Each row is shifted at random along 7 fixed directions that mean nothing.
Known rows, with every way that one mark hangs from another:
Y(Q Z(P(T) W)): 12,112,106,-127,-111,38,3,-35,-35,111,-10,23,-367,121,-211,-68,85,-93,223,327,288,-263,-199,-8,164,-62,54,-15,-107,-82,4,213,-300,231,16,285,45,-62,47,143,73,-123,-72,125,-149,-188,339,95,-34,-362,306,12,84,-2,23,48,-257,366,88,-36,255,137,-100,-165,-30
Y(Q(W(G))): 248,-102,-128,14,-180,45,-117,-181,41,-95,-126,40,-51,16,-32,-93,-38,28,175,-230,21,-4,202,-37,-44,199,88,18,85,115,-94,-185,171,-7,144,-194,57,180,26,-74,101,57,-1,-49,76,129,-159,-213,-113,319,4,98,-216,17,25,126,226,-247,-153,56,-47,54,-13,-1,-16
Q(W(G(S(U) T))): 276,-1,-123,145,-77,-19,167,88,-7,-7,71,-77,-78,17,-86,-56,-19,189,94,-131,-76,-138,-136,-51,139,150,99,-41,42,-15,-101,-128,-12,81,92,79,107,121,33,-25,36,-7,-62,-98,-129,149,34,41,57,97,131,154,57,2,-107,31,-76,-62,98,13,40,132,31,117,110
W(G(V(A(P) T) Z) Q): 452,-259,-343,-7,-264,-19,112,-27,-67,194,-266,147,29,-258,333,56,-21,-128,316,-430,179,-146,-1,136,62,7,72,64,51,98,101,-345,86,-196,259,15,-24,-168,163,-314,-49,67,79,21,-173,-119,-9,-205,264,69,116,-75,-91,172,101,34,-4,19,-59,261,16,80,-365,18,-89
L(A Q V(W(G(Z)) Y(S))): 452,319,-28,299,116,110,181,-208,-5,56,-234,-87,-404,408,-153,-141,-61,307,287,106,-139,11,-90,143,-79,332,-51,-179,394,129,353,-10,-93,48,-258,96,299,120,183,-105,-2,-168,-125,38,-215,447,-45,453,5,28,82,-30,334,-46,-175,261,-85,-29,49,-115,115,156,323,141,77
S(A(P) L(G(Z(W)) V) U): 163,-145,-100,101,185,-85,54,-205,-189,249,68,-199,-159,-201,-105,84,179,-106,-46,-15,156,-6,-116,-24,4,34,-34,-193,63,-63,-47,-79,-215,68,-125,267,215,-279,-156,147,129,-91,-68,315,-20,26,144,149,-7,-138,153,-125,61,-195,226,-62,-82,285,-1,108,83,-307,-38,250,206
L(Q S V(A G T Y)): 5,-73,-454,187,81,-79,-150,-230,124,-38,-390,108,29,-86,209,-57,-140,154,-51,-629,-28,268,120,271,-141,206,147,44,445,-19,67,-338,274,-317,-24,139,90,156,-114,-240,24,-77,108,455,12,267,-273,-77,-132,285,-306,-328,26,-265,157,293,-28,-173,-98,73,-34,-230,12,330,-121
Z(P(G) W(Q)): -169,98,-180,2,-80,14,32,-32,118,57,-12,132,-203,-52,40,-81,48,-190,89,43,146,-94,121,22,18,89,111,-172,33,-61,-190,129,73,14,160,82,58,130,79,-32,14,-118,-27,45,17,60,62,-163,-184,148,201,-152,-56,-104,71,42,27,9,170,110,24,-54,-18,-50,-53
S(G(Z) L): 91,-143,125,56,202,-32,-40,166,153,197,17,32,-337,8,-3,-237,-103,-261,33,229,-25,-389,53,-105,69,140,-220,-117,103,20,194,-7,-250,134,-117,89,-17,-217,95,68,17,24,-52,33,-26,103,160,-6,6,49,206,-145,-246,-214,39,217,-48,149,408,-72,47,92,78,-71,-9
L(G Q S): 71,-124,-124,95,-107,-109,298,-174,-60,45,-239,-92,-139,317,224,57,-123,240,25,-139,-98,-18,-229,-61,23,-98,0,-83,191,90,177,150,123,-56,-83,229,49,20,-16,-70,30,-75,124,-14,-54,195,-13,291,141,-208,-75,-84,162,-33,-38,-63,-39,-48,-91,207,81,-42,201,64,-72
Y(Q Z(P)): 301,-178,87,-155,-441,70,200,-149,-124,-58,-140,-20,-218,140,195,40,-153,101,282,-78,52,-69,-10,1,100,-7,-15,138,9,267,135,32,173,-26,-51,-85,-14,62,148,-88,136,204,-38,-189,35,-47,57,-82,203,-89,195,69,125,240,-49,74,13,-225,-204,111,66,264,-88,-175,-95
S(A(P(G(W) T)) L): 126,-218,33,152,-259,51,170,-103,-79,-63,-78,-134,-213,246,140,-5,-249,-169,58,-471,-178,-44,209,-14,105,34,66,-33,363,195,-35,-177,142,53,60,-74,108,226,-43,-113,326,139,-211,-166,68,134,-18,-19,162,-20,-43,42,89,16,152,-47,180,-475,50,5,17,227,50,334,106
L(A G(Z) V(T(E))): 282,-132,-124,66,52,-71,25,-293,57,-40,-308,-48,-202,160,155,-133,-173,75,67,-443,-106,-12,74,22,-63,-18,-72,19,263,124,124,-233,131,-56,-36,-185,62,-26,-6,-16,198,-125,25,-55,-9,35,-128,130,11,140,-193,-56,-19,-190,142,-2,230,-165,-100,128,10,47,-57,145,-79
T(E(P Q) W(G(S(A)))): 341,-193,-122,43,-7,53,-261,-93,-116,274,-70,13,-153,-77,48,-260,46,-9,241,-262,175,-39,-10,-176,-34,-55,41,73,189,-159,-34,97,-228,40,125,-33,142,-1,-142,55,295,-27,-115,-16,-222,-130,127,17,44,-162,83,-48,-48,-70,145,-76,53,212,-196,46,92,60,-180,105,-19
P(T(A W) Z): -15,-162,82,122,-95,-88,276,-7,245,192,62,12,-430,312,-23,-11,-206,25,-46,-194,-82,-170,67,-16,-22,-31,-14,-102,-26,281,43,124,331,65,196,59,144,-62,296,-62,269,174,-172,-265,47,235,149,65,211,82,105,-98,224,-14,2,-25,-225,-496,310,38,17,317,204,142,-49
P(G(T V Z) S(U)): 10,-434,-147,92,-104,-217,209,123,-61,43,-8,-51,-317,121,175,-303,-326,-9,-164,-510,-146,-188,150,-40,209,-60,121,77,89,53,-61,-13,107,17,40,-127,-133,152,-85,-130,228,135,-23,-204,-17,124,216,-40,86,90,24,-178,-219,-118,-20,-51,-84,-272,285,191,-14,239,-78,256,-25
G(S(A L U) T): 614,-397,66,24,-32,94,221,156,-389,74,33,-131,-201,38,206,-180,-215,-35,-21,-91,-159,-386,-179,-141,309,-32,54,67,143,-71,201,-257,-227,221,-139,19,-63,-114,-233,29,149,-27,-180,-272,-252,-179,69,188,433,-397,35,390,72,-18,-85,-50,-132,47,227,-117,54,339,-269,184,17
G(S(L) Z(P(T(A)))): 83,-172,-18,220,-250,76,261,123,148,6,-68,-30,-200,55,222,33,-297,13,59,-185,-98,-123,65,-52,123,142,-7,-23,256,165,-81,-123,380,-71,-50,-168,-2,-23,85,-27,107,8,-99,-383,42,109,-88,-30,140,255,162,104,177,-184,-21,32,20,-391,354,69,65,249,53,90,-105
Z(P(G S(A) T) W(Q)): -100,97,-209,127,-99,154,-116,-125,33,-18,-65,47,-191,-101,-81,-134,13,-461,-35,-4,144,-126,269,87,23,131,201,-90,284,-110,-327,-31,31,53,169,-74,32,178,-156,50,197,-210,-156,22,37,-55,47,-176,-253,60,85,-69,-63,-79,160,-35,133,-110,283,-57,65,-43,-182,154,51
Z(W(G(S(U) V(A T(E))))): -87,-106,-221,234,-21,-94,0,54,-41,-3,42,-53,-80,-154,-54,-98,14,232,-59,-621,161,158,81,9,-2,103,332,-60,154,-90,-360,-90,73,-224,21,50,278,402,-245,60,71,61,-6,223,-134,-10,-26,4,-232,192,21,27,109,-272,106,42,-26,-87,-302,214,0,-130,-51,304,112
V(G(Z) T(A E)): -1,81,-38,216,87,-28,139,82,332,119,-153,133,-176,-95,-36,115,-151,108,93,-227,1,-77,-50,127,-87,93,-103,-111,109,120,34,-178,267,-102,-43,16,181,-195,246,-115,-60,29,22,-97,-27,216,-127,-2,33,308,100,-87,232,-72,67,137,-190,-232,167,-20,75,118,182,-12,-34
Z(W(G(T(E) V) Q)): 162,338,-141,12,102,87,-58,-166,-131,45,-116,10,-45,-301,-154,-10,327,-41,163,-127,301,-85,-151,298,-42,-28,110,-103,11,-184,-174,-107,-189,48,142,60,96,-42,-3,54,-172,-230,-47,65,-282,-34,49,101,-173,-28,250,42,47,14,56,-93,95,463,-184,139,96,-172,-223,-90,150
E(P(T Z) Q(W)): -132,-6,-205,97,-124,-70,-114,-156,230,18,-40,68,-198,135,-76,-97,-54,-17,-6,-212,-77,63,160,-158,-10,116,161,101,180,-43,-233,90,224,126,216,-158,192,251,0,163,326,-119,-19,-90,65,68,-105,-229,-113,194,-57,27,52,-163,-2,-139,38,-185,138,-16,21,98,70,172,57
T(A(P(Z)) W(G(V) Q)): 11,562,-197,288,247,143,40,-207,199,329,76,97,-283,-230,-462,162,347,-73,-25,251,268,-100,-81,194,-353,195,-104,-358,-140,-54,-240,54,26,-13,99,120,410,-201,237,209,-249,-203,-69,53,-33,341,-28,85,-210,257,435,-67,215,-56,-28,-140,-43,168,44,-21,125,-339,243,56,294
V(T(A E(P))): -28,84,25,102,102,-53,-127,-147,187,87,8,43,28,-118,-70,74,81,-47,103,-155,176,6,-98,83,-142,-119,-69,84,87,-27,-136,23,-52,-17,-7,105,160,-156,69,64,202,111,-61,169,-15,45,85,-87,29,-103,-40,-215,184,2,244,18,-50,82,-223,6,167,-62,14,69,32
T(A(P(S)) W(Q)): 94,-111,-79,173,153,-46,142,-28,51,345,84,90,-308,148,-17,-56,36,-79,74,49,155,-271,-174,-83,5,-141,57,-212,-157,-9,-3,187,-19,134,165,245,118,-183,103,-44,101,-5,-43,-57,-178,163,206,146,183,-212,178,-87,122,-62,56,-140,-233,-72,155,-12,211,129,128,107,-89
V(W Y(S)): 273,136,-45,93,175,130,-192,104,-108,0,-153,51,-43,11,-70,-276,-79,24,169,-6,59,-48,-23,-41,98,152,149,-15,101,-136,103,-120,-263,57,-80,-42,63,46,-151,-73,-26,-215,-70,119,-213,-1,28,179,-123,18,-27,156,-73,-138,-57,175,-54,94,86,-300,53,125,-106,96,-99
T(A(P(G)) E(Q Y(Z)) W): 69,76,6,77,114,26,-153,-139,191,417,-140,182,-359,27,-210,-134,41,-209,316,61,215,-248,-111,-120,-167,-140,-160,-177,-133,-11,108,226,-131,266,88,152,214,-408,137,-7,230,-91,-95,25,-179,58,222,102,64,-113,332,-233,32,-107,129,-139,-214,124,64,-82,247,108,94,58,-62
V(A(P) G T W(Q) Y): 150,400,-313,174,173,88,-96,-57,56,79,-146,225,97,-266,-102,163,144,3,136,-208,138,132,-82,280,-90,193,188,-91,190,-218,-69,-320,-116,-129,86,288,314,149,-21,-177,-207,-137,69,491,-212,73,-206,-163,-20,71,-85,21,273,6,124,159,-192,123,-212,-189,102,-127,-30,128,95
Q(W(G(S(A U) V Z))): 665,-496,-286,-116,42,27,-283,76,-217,293,-122,-21,153,-548,93,-304,40,-254,214,-304,349,-253,34,-127,219,69,73,89,-69,-78,28,-463,-273,-35,238,-70,-161,-530,-144,-170,58,-142,-51,41,-206,-218,231,-159,104,226,318,-50,-530,-7,127,82,-26,363,350,22,-140,5,-618,162,-72
P(S T(W)): 112,-14,-13,82,-12,67,-16,-28,106,-20,-48,-81,-147,0,-50,-63,-96,-166,50,-50,-19,-132,107,64,35,69,1,-19,62,158,18,-122,135,69,170,-112,-66,-77,54,-140,132,36,-172,-210,7,29,82,-2,24,67,141,-23,-31,39,42,31,21,-360,276,-111,73,239,-74,95,-100
E(P(G(W)) Y): 7,19,-23,-44,-38,-97,-57,43,-52,219,32,-3,-78,49,35,-91,44,-89,246,102,98,-75,-214,-114,18,-191,-87,-19,18,-156,134,255,-313,182,116,317,47,-118,30,-125,158,-81,-72,114,-185,-43,354,60,143,-346,97,-285,54,106,2,-94,-229,397,53,48,135,94,-21,49,28
Y(Q(W) S(G)): 301,-103,-41,-8,-53,67,-135,-22,-165,50,-350,51,-27,-60,34,-135,-77,-123,232,-110,193,-248,-56,-161,57,84,32,21,-20,70,120,-200,-8,18,55,-4,24,-212,-166,-154,-43,-137,52,33,-95,-40,32,57,-97,1,235,149,-199,-28,-7,99,78,133,1,-113,8,-5,-150,-96,-28
Y(Q(W) S(G L)): -8,142,175,236,-26,5,168,9,59,60,-96,-77,-198,53,-167,172,8,81,172,136,101,-182,-160,-3,-60,205,-110,-165,110,223,111,-37,130,-25,-185,307,247,-145,53,-86,-110,123,-54,118,28,359,81,197,-70,-59,430,-20,215,17,-49,227,-106,-37,-12,-21,114,-98,361,-110,223
Z(W(G(V))): 138,-203,-229,-108,-7,-25,-178,7,-153,106,-125,38,36,-281,159,-206,43,-126,138,-311,223,-40,101,2,63,-42,156,-2,-75,-69,-62,-130,-85,-59,227,-21,-112,-105,-99,-123,-34,-103,12,114,-103,-102,95,-100,-130,204,113,-83,-389,-67,85,44,71,215,34,176,-98,-106,-371,46,-129
Z(P(G T(A E(Y))) W(Q)): -156,62,-111,116,-126,54,-137,-213,32,-13,-93,116,-159,78,59,-210,-15,-269,54,-339,139,15,199,-19,-59,-82,216,-44,199,-202,-381,241,113,112,176,-111,139,313,-172,110,369,-212,-79,17,-9,-120,18,-132,-223,24,-158,-19,129,-261,196,-240,150,-71,-157,110,73,-7,-96,148,11
A(P(S(G U) Z(W(Q)))): -200,-189,-238,185,11,-147,180,-44,-70,155,23,-16,-362,-42,87,-95,22,-148,-167,-228,92,-30,133,-98,68,51,233,-188,13,22,-302,226,154,37,130,94,225,221,-50,115,178,66,76,133,25,228,110,-153,-197,123,127,-96,24,-147,45,-120,-82,-225,137,119,-35,-86,108,200,163
Z(P W(G(S(U) V(T Y)))): 389,26,-211,59,-51,108,58,82,-46,29,93,-36,-262,-154,93,-249,-77,56,249,-136,40,-133,59,79,230,249,111,31,142,-35,-15,-57,-229,-11,-25,14,65,244,67,-93,25,41,-227,28,-114,3,85,-107,-38,82,255,-23,68,-1,-53,277,-163,-92,108,-21,108,200,-165,166,-98
T(A E(Q(W) Y(S))): -38,-192,-2,182,56,-66,-155,-29,218,235,-76,117,-183,204,-112,-247,-56,43,300,-93,143,-154,-118,-241,7,-36,118,-25,40,-15,54,191,5,184,17,73,178,-126,-22,8,384,-51,-91,-4,-192,95,133,161,-5,-95,100,-102,94,-238,57,13,-195,-35,56,-55,183,192,131,134,-170
T(A(P(S(G(W) U)))): 214,-452,-153,72,128,-50,-162,-96,-372,151,-98,-54,-19,-71,182,-293,-70,-247,-84,-472,150,-85,38,-250,124,-173,207,23,-43,-147,-216,-19,-204,105,134,-28,48,-7,-420,7,293,-40,49,169,-149,-91,123,-103,-28,-54,-107,65,-237,-183,237,-208,107,93,-136,-57,10,-17,-260,346,17
P(G(V W) T(E) Z): 55,-89,-2,-13,151,-91,-75,110,44,192,-48,40,-527,259,-177,-456,-126,-195,-45,-230,101,-362,67,-93,127,-186,66,-120,-47,-108,0,147,-304,254,169,3,5,-20,-29,93,153,-219,-54,-118,-208,-141,337,177,-7,-76,132,-115,-154,-186,31,-172,-123,174,394,-85,84,268,-69,164,16
G(T Z(P W(Q))): 296,-197,-319,-230,-38,49,-203,-51,-265,60,-228,173,-67,-280,323,-304,2,-229,157,-207,236,-218,-34,-52,296,-71,239,108,-37,-340,-138,-196,-176,115,309,-196,-185,-20,-191,17,40,-460,58,-103,-291,-333,4,-178,-71,44,16,227,-331,-243,102,-112,188,455,224,68,27,107,-636,-96,-246
Z(P(G(V) S T(E)) W(Q)): 54,291,-80,146,-57,122,182,-35,11,28,-74,9,-364,8,-110,-54,22,-234,117,5,141,-263,14,156,41,-15,104,-206,97,4,-134,139,51,111,77,13,61,43,23,-44,-49,-221,-115,-234,-128,-100,114,124,-48,-106,410,-28,304,50,-8,-176,-67,-59,248,-14,211,126,-34,-9,73
W(G(V(T Y(Z))) Q): 675,94,-4,-54,-209,130,55,-146,-241,-15,-161,-14,-192,114,234,-200,2,103,360,-220,53,-107,6,201,97,12,19,167,149,-3,224,-13,-244,-2,29,-21,40,227,152,-138,45,89,-112,87,-188,-57,146,17,124,-204,-92,90,65,311,-145,57,-16,64,-420,120,34,209,-196,-50,99
W(G(T(E(Y(Z)))) Q): 403,-60,10,-40,-80,9,0,36,-73,158,-127,107,-306,165,76,-351,1,-44,314,29,60,-330,-210,-46,101,-157,11,5,15,-192,148,143,-318,289,80,92,-14,-13,104,111,173,-131,-4,-48,-315,-140,258,174,130,-288,-52,86,-93,-14,-101,-115,-106,306,-65,98,136,270,-181,-145,-27
W(G(S V Z) Q): 129,108,-270,79,142,52,-208,107,-124,164,-91,60,-69,-192,-45,-307,190,3,15,10,286,-100,-37,-49,38,70,102,-57,13,-392,-181,12,-324,-43,71,-79,-8,45,-171,180,-220,-380,126,92,-249,-123,116,76,-304,113,71,71,-326,-268,-115,-120,97,616,6,142,-2,-213,-192,-29,81
E(P(Z) Y(Q S(A))): 192,116,-61,38,-81,183,-213,-112,9,201,-144,17,-155,-237,-246,-18,70,-284,228,483,243,-195,-128,-9,-117,174,-153,69,160,0,166,-62,-191,134,-144,-5,116,-396,22,138,166,-120,-169,4,-55,-17,154,27,-4,-233,305,-98,47,129,-62,126,-141,258,231,-232,164,6,-131,15,44
W(G(S V(T))): 365,209,-103,129,-76,153,55,42,-238,-94,-89,-66,-114,48,77,-113,-47,188,101,-162,-40,-91,-44,9,42,59,52,72,130,-105,13,-75,-161,-62,-47,-158,88,292,-146,14,-148,-165,-43,-112,-165,-142,-85,148,-62,-88,-51,308,117,64,-201,-84,120,98,-249,15,73,46,-102,56,106
A(P(G S(U))): 81,171,-32,214,-46,65,152,-93,-20,-40,65,-120,-134,-1,-185,106,-3,-182,-28,140,-78,-76,69,67,-54,118,-76,-113,66,127,-86,90,-3,96,-114,-15,112,40,14,-31,107,152,-70,-30,102,144,52,-65,36,-60,152,-92,197,208,23,-64,-25,-306,50,-150,141,28,183,206,233
T(A E(P(Z) Q Y)): -258,-194,-100,182,-86,-170,100,-56,242,297,6,149,-320,156,65,-44,-114,122,23,-211,-58,85,-25,-185,-160,-135,34,-19,116,6,-77,387,310,99,4,25,264,13,117,140,369,57,6,-142,-22,177,-15,-29,114,1,-1,-204,317,-169,-19,-206,-274,-187,33,165,89,122,266,136,-31

Rows:
70,215,-202,-2,-9,92,-62,-43,-251,15,-280,25,38,-358,37,46,26,-75,17,-246,159,46,70,58,-44,34,46,-108,-24,-94,-100,-201,122,-107,110,-204,32,-126,-191,-142,-294,-423,55,-116,-112,-97,-135,44,-226,290,245,136,-67,-69,-55,-195,143,258,125,66,-86,-194,-234,10,117 : P(G(V Z(W)))
342,-255,-252,-31,32,-2,-176,-338,-27,129,-182,-54,36,-368,110,-120,-16,-198,90,-266,256,-193,-91,72,54,28,-51,113,56,-29,-95,-241,-84,-50,147,-37,-70,-392,-87,-51,333,-74,-117,80,-42,33,188,-142,22,123,111,-232,-244,-150,391,98,193,157,77,78,101,-85,-427,182,-177 : L(G(T(A W) Z(P)) S(U))
306,-84,-111,86,-47,88,44,136,-16,24,6,-77,-40,-130,-19,-146,-13,-31,78,88,-8,-121,32,-69,67,208,-1,-53,36,15,-15,-90,-87,48,-28,-64,-16,-49,27,2,13,67,-46,-73,-42,-11,51,-55,-7,148,130,73,-158,15,-82,113,-19,-56,116,-21,-31,89,-83,71,1 : W(G(S(U)))
132,157,-263,255,199,62,48,-319,15,-45,-205,-52,-155,74,-86,-66,92,88,-27,-178,27,-4,-19,103,-128,187,175,-135,361,-30,-2,-260,-25,-73,-65,67,315,138,-130,71,87,-265,-125,237,-72,116,-119,250,-233,-37,-202,21,87,-205,105,75,181,15,-208,47,52,-227,-7,216,19 : L(G S(A) V(T W(Q)))
-188,-11,-104,-38,-120,-12,-198,-195,134,-79,3,-41,119,-231,45,39,33,-135,6,-361,158,209,216,146,-28,46,56,144,64,47,-318,-83,216,-180,243,-79,-27,100,-15,-60,204,116,-108,127,221,12,69,-305,-189,261,47,-226,-82,-74,306,61,221,-213,-111,119,-36,-127,-188,71,-54 : Z(P(T(W)))
48,373,-81,265,22,60,44,-103,-42,-14,163,-131,-90,-169,-317,51,314,-56,5,231,203,76,-15,211,-8,198,140,-69,144,-212,-394,188,-218,50,5,136,233,247,-32,146,91,-19,-69,286,-50,11,225,-109,-228,-55,73,-31,266,109,113,-43,-41,208,-165,45,146,-120,-10,12,372 : V(W(G(Z(P(S(U) T))) Q))
-32,251,-47,200,12,75,-119,0,197,125,-262,82,-160,-110,-222,-42,17,-143,254,18,187,-174,-72,-65,25,188,-29,-41,144,-28,-113,27,23,33,8,0,203,-153,-20,43,15,-271,-5,-8,-79,-32,22,75,-262,113,439,-18,171,-192,109,8,10,176,218,-136,186,-28,40,-118,99 : Y(S(G(Z(P(T(E(Q(W))))))))
271,-220,-115,108,60,-25,-376,14,-244,134,-86,51,-90,31,170,-428,-140,37,81,-512,127,39,123,-71,73,-25,171,187,200,-283,-58,-10,-323,-133,101,77,77,290,-310,-59,287,-13,-102,430,-85,-3,222,73,-202,-137,-387,-44,-244,-178,181,139,18,80,-283,5,-9,-62,-225,252,25 : V(T(W(G)) Y(S(A)))
30,-214,-251,-59,84,-86,-51,-131,99,88,-80,-163,13,-172,-7,-147,81,-31,-54,-171,184,4,-10,-16,66,70,23,7,55,21,-93,-145,-100,-60,-18,47,-73,-163,-85,38,22,54,40,148,0,81,131,-98,-81,165,221,-269,-368,-199,72,110,29,114,-24,174,-32,-176,-112,180,-154 : L(G(S(U) V) Q)
27,72,-70,155,-224,-60,248,-119,-312,60,-102,-99,-116,-116,126,285,-53,51,-154,-445,65,95,43,253,-111,-230,18,60,138,134,-57,11,235,-257,49,103,143,22,-110,-222,4,88,-37,78,33,83,120,42,122,-201,31,-167,423,452,2,-245,-136,-136,-129,186,-25,-156,-12,172,419 : P(G(V(T)) S(A) Z)
154,73,-189,84,-219,101,72,119,-218,12,-297,21,143,-127,74,86,-113,-101,-52,-377,62,-46,-5,48,-33,-61,108,-11,107,-44,-37,-260,166,-169,122,-19,-40,-88,-279,-224,-216,-258,70,-98,-163,-283,-66,105,107,-7,118,148,90,31,-81,-235,-16,107,55,34,-35,-67,-245,151,115 : P(G(S V(A)) T)
-20,-214,-163,180,149,-95,-65,57,-122,89,-225,48,-299,-177,198,-196,-188,-196,-20,-493,32,-191,39,-90,151,-69,111,-118,170,-95,-199,-154,33,62,59,-107,18,4,-246,59,55,-216,96,-63,-158,110,-58,19,-157,194,119,54,-180,-418,183,-102,163,-12,312,7,115,14,-102,127,-11 : A(P(S(G(T(E) Z(W)) L)))
152,17,-247,66,-45,76,-211,-188,28,25,-145,-2,1,-199,0,-228,154,-66,101,-313,293,-77,90,210,-3,111,97,123,211,-127,-252,-207,-135,-100,162,-257,-35,71,0,77,110,-56,-71,24,-181,115,108,-169,-212,266,18,-123,-335,-133,71,59,315,288,-149,220,9,-98,-262,105,-4 : W(G(S T(A) V Z) Q)
164,32,-180,-41,22,130,-138,-173,4,-160,-46,-167,40,-241,-108,-171,214,-64,104,-96,205,-34,2,161,181,242,172,64,158,-66,-206,-360,-183,113,138,-205,0,115,-13,64,156,-3,-200,-49,-215,55,72,-184,-175,153,160,69,-236,-83,60,148,265,117,-26,-22,13,123,-280,148,-56 : G(S(U) T W(Q))
369,-129,90,136,-98,94,258,-195,-418,-115,-184,-191,109,-132,330,189,-130,-22,-107,-341,-218,87,55,15,-65,75,-67,14,243,149,55,-239,309,-84,-186,-22,127,-31,-248,-100,23,95,-16,-29,97,108,-246,-7,181,21,-16,297,268,94,32,-93,182,-215,-262,68,-194,-118,-51,138,330 : S(G L(A) U)
-65,76,-100,-28,-118,58,-388,-215,-46,18,-316,-101,47,-320,-88,-83,141,-325,232,-41,350,56,-17,45,-58,7,-21,154,202,-61,-133,-106,-148,87,126,24,13,-171,-153,8,200,-74,-56,274,-70,-40,266,-188,-291,-27,202,-227,-279,24,119,20,102,339,-129,13,103,-104,-271,13,67 : E(P(S(G(W)) T) Y(Q Z))
86,-32,-144,63,204,-48,-334,-33,10,249,52,161,-299,229,-173,-376,53,-208,-17,-94,196,-222,-21,-122,86,12,169,-4,60,-462,-117,162,-507,152,212,168,154,304,-221,223,245,-248,72,330,-249,-236,225,-24,-62,-253,-262,22,-91,-393,196,-103,-59,409,-59,-140,187,54,-113,193,40 : V(A(P(T(W(Q)))) G(Z))
-199,188,59,102,-191,-190,97,-282,-138,-53,-36,-80,27,17,-108,328,148,466,94,-484,127,340,-247,174,-65,-188,66,107,106,-51,-218,130,216,-88,25,129,278,279,-54,-21,98,11,59,80,-96,206,13,115,-35,-181,-2,-32,560,75,50,-241,-52,125,-534,304,131,-112,233,-45,352 : G(T(E(Y(Q(W)))) Z)
341,-5,-61,144,110,116,-67,-232,-92,218,-135,28,-264,-12,41,-131,36,-288,133,-60,175,-270,38,-38,-47,39,-64,-100,45,33,-8,31,-89,75,149,-127,150,-101,5,-28,144,-76,-72,-93,-150,93,76,-29,-1,-12,164,7,5,-39,114,-120,170,-6,3,-90,132,74,-40,69,39 : T(A(P(S(G(Z)))) W(Q))
209,-208,-90,171,65,90,160,174,-317,87,-22,-163,34,-290,77,58,-36,136,-123,-200,16,52,-137,-148,130,96,146,-166,96,-106,-105,-360,103,-23,-96,54,142,-144,-314,11,-140,-189,-71,-125,-170,4,-124,201,47,76,213,377,89,-192,-64,-109,-73,56,170,-11,-92,-40,-109,217,141 : G(S(A L U) W)
-25,237,-32,97,-58,10,-83,-222,11,-211,30,-87,28,13,-150,0,118,124,55,-281,-4,191,116,243,-77,127,138,88,240,-1,-241,-87,-87,-60,78,-69,169,446,1,22,177,152,-120,218,-9,218,-4,-148,-200,157,-192,-54,3,76,139,145,279,-51,-417,80,9,-67,-2,90,151 : V(W(G(T)))
143,-162,-158,126,-91,-47,248,133,-374,29,-156,-90,4,-110,185,41,-134,86,-115,-337,-51,70,-57,-112,77,-124,162,-151,-70,-41,-99,-71,245,0,99,36,25,-42,-264,-260,-99,-142,94,-148,-120,-28,-11,121,63,40,80,196,80,74,-84,-299,-115,-105,90,80,-80,45,-83,152,158 : P(G(W) S(U))
538,9,-209,-58,80,103,-134,-262,-299,86,-200,92,-72,-148,95,-145,-58,-110,89,-558,103,-80,19,176,71,-123,164,147,25,-59,-6,-299,-185,65,171,-205,52,-58,-109,-101,108,-180,-92,-6,-261,-12,-58,-100,201,47,-47,112,31,61,97,-115,60,90,-34,-193,53,138,-379,290,-38 : G(T(A(P(Z))) V(W Y))
-103,-189,-1,243,-91,-86,175,30,-9,-93,-94,-141,-134,172,183,-40,-177,224,-34,-302,-107,131,81,-28,-36,116,75,-49,189,190,23,-42,384,-158,-186,-35,72,110,-75,-40,103,123,-33,4,141,236,-20,224,-115,143,-52,-38,59,-231,-49,90,91,-360,-81,181,-53,-83,182,144,12 : Y(S(L(V)))
13,30,-110,182,207,33,192,-80,-150,152,57,-26,-212,-129,-112,-77,34,13,-313,-366,-49,-82,-7,16,-57,155,112,-111,89,-130,-217,-199,96,-43,-6,65,322,170,-214,149,-106,-129,-151,-45,-30,152,-102,159,-158,48,213,208,100,-315,-23,-149,21,35,-102,87,-96,-226,-9,164,259 : S(A G(T(W(Q)) V) U)
